Below is a small trained network, with its code and all its weights. Each question gives an input and a class and asks what happens when units are switched off, that is, made to give their printed mean instead of their output.

import numpy as np


def w(rows, s, z=0):
    codes = np.array(rows[::2]) - 128.0
    scale = np.full(codes.shape[1], s)
    scale[-1] = z or s
    return codes * scale


def f(y):
    return np.maximum(y, 0)


def log_softmax(a):
    a = a - a.max(-1, keepdims=True)
    return a - np.log(np.exp(a).sum(-1, keepdims=True))


def net(x, mask):
    res = np.array(x, float).reshape(1, 3) / 4 @ E
    y = f(res @ A[0][:, :-1].T + A[0][:, -1])
    res = res + np.where(mask, y, B[0][:, -1]) @ B[0][:, :-1]
    return log_softmax(res[-1] @ U[:, :-1].T + U[:, -1])


A, B = {}, {}
E = w([
[209,91,207,209,151,194,205],'x0',
[36,192,210,91,70,174,127],'x1',
[64,61,156,94,175,152,5],'x2',
],0.012)
A[0] = w([
[164,107,223,224,144,167,113,87],'N1',
[142,129,138,150,126,157,123,194],'N2',
[86,75,168,122,178,138,98,157],'N3',
[111,194,145,144,95,184,115,90],'N4',
[189,194,122,90,89,31,201,91],'N5',
[175,81,59,159,209,80,121,90],'N6',
[43,143,62,109,138,66,123,85],'N7',
[63,178,71,83,79,39,96,87],'N8',
[118,92,151,110,140,140,91,78],'N9',
[183,225,114,126,123,93,177,48],'N10',
[111,171,67,70,103,27,79,101],'N11',
[98,104,141,135,189,155,90,110],'N12',
[123,180,220,186,79,163,88,116],'N13',
[118,104,177,212,214,184,176,82],'N14',
[87,154,112,136,146,73,125,81],'N15',
[169,75,213,165,169,191,171,123],'N16',
[83,44,168,105,195,210,46,80],'N17',
[141,194,109,178,42,80,180,80],'N18',
[167,154,139,138,132,110,102,251],'N19',
[112,35,139,133,146,157,76,116],'N20',
[91,63,169,103,180,117,92,72],'N21',
[4,226,234,139,28,207,123,77],'N22',
[166,133,203,167,180,190,142,83],'N23',
[169,84,72,203,176,58,110,104],'N24',
[164,51,32,188,193,102,121,89],'N25',
[116,62,199,71,187,106,67,89],'N26',
[160,57,196,206,118,197,144,98],'N27',
[157,195,73,138,50,106,243,95],'N28',
[87,149,192,100,107,169,148,91],'N29',
],0.011,0.017)
B[0] = w([
[108,87,2,168,125,87,109,195],'N1',
[103,178,150,104,111,85,80,195],'N2',
[193,186,155,141,84,110,162,199],'N3',
[153,84,134,78,121,126,152,157],'N4',
[196,154,147,196,115,187,148,195],'N5',
[112,81,135,40,205,140,191,201],'N6',
[108,88,61,177,120,85,100,182],'N7',
[78,94,54,186,137,94,104,211],'N8',
[150,110,124,155,113,189,168,147],'N9',
[157,102,139,166,123,182,141,161],'N10',
[58,67,18,189,92,80,34,211],'N11',
[187,201,136,145,116,181,124,169],'N12',
[100,77,121,92,184,113,169,184],'N13',
[73,140,68,162,119,130,112,189],'N14',
[129,97,67,140,130,156,124,142],'N15',
[65,116,76,182,110,68,93,221],'N16',
[201,176,131,153,97,198,143,212],'N17',
[248,170,137,159,118,224,135,182],'N18',
[69,224,241,69,59,15,50,252],'N19',
[165,189,188,181,108,204,151,188],'N20',
[195,104,147,186,81,203,153,167],'N21',
[115,35,137,18,236,144,230,249],'N22',
[105,80,47,157,133,109,56,182],'N23',
[104,76,166,49,180,145,205,204],'N24',
[114,37,144,27,247,147,225,211],'N25',
[199,158,147,201,80,201,166,187],'N26',
[93,80,60,167,97,78,48,206],'N27',
[192,164,159,173,90,205,119,218],'N28',
[124,78,124,71,175,139,175,172],'N29',
],0.009,0.017)
U = w([
[83,105,62,173,103,113,87,94],'0',
[118,87,163,48,184,162,177,104],'1',
[192,163,171,179,81,213,136,82],'2',
[77,211,253,79,70,33,80,254],'3',
],0.015,0.012)

Each question gives the input, the list of numbers given to net, and the class t.
The units are the neurons (one row each of A and B). Each row of codes is followed by its name. A weight is (code - 128) times the scale printed after its matrix; where a second scale follows, it is the last column's (A, B and U).
mask holds one flag per neuron, in row order. A switched-off neuron (its flag False) gives its mean, the last column of its row in B, instead of its output. The means were averaged over made-up inputs and are rounded, as every weight is.
A unit's drop is (log p(t) with every unit on - log p(t) with that unit switched off) / (log p(t) with every unit on - log p(t) with every unit switched off).
The circuit of an input: a set's keep is (log p(t) with only the set's units on - log p(t) with every unit switched off) / (log p(t) with every unit on - log p(t) with every unit switched off). Starting from the 12 units with the biggest drops (on a tie, the unit counted first), units are removed one at a time, each time the one whose removal leaves the highest keep (on an exact tie, the one counted first), for as long as the keep stays at least 0.8.
units of the circuit, in order: the units of the circuit, biggest drop first
unit that matters most: the unit with the biggest drop
top k neurons: the k neurons with the biggest drops, biggest first
drop when u is switched off: that unit's drop, to one decimal
input [-8,8,7], class 0: unit that matters most	N11
input [7,-5,-7], class 0: top 3 neurons	N16, N27, N1
input [-8,8,3], class 0: top 3 neurons	N11, N8, N7
input [-2,2,-4], class 2: top 2 neurons	N18, N28
input [-6,7,-8], class 2: top 3 neurons	N28, N18, N5
input [3,-7,-7], class 1: top 2 neurons	N25, N24
input [-8,8,6], class 0: top 4 neurons	N11, N8, N7, N25
input [-3,4,-4], class 1: top 3 neurons	N22, N17, N26
input [-5,6,-1], class 1: top 4 neurons	N22, N16, N27, N1
input [-2,-7,7], class 1: top 2 neurons	N25, N6
input [3,-3,-1], class 3: top 3 neurons	N22, N11, N8
input [-4,8,2], class 1: drop when N22 is switched off	1.8
input [0,6,-5], class 1: drop when N22 is switched off	6.6
input [6,8,-2], class 1: units of the circuit, in order	N22
input [-1,-4,-7], class 2: drop when N2 is switched off	0.0
input [-3,6,8], class 2: drop when N17 is switched off	0.1
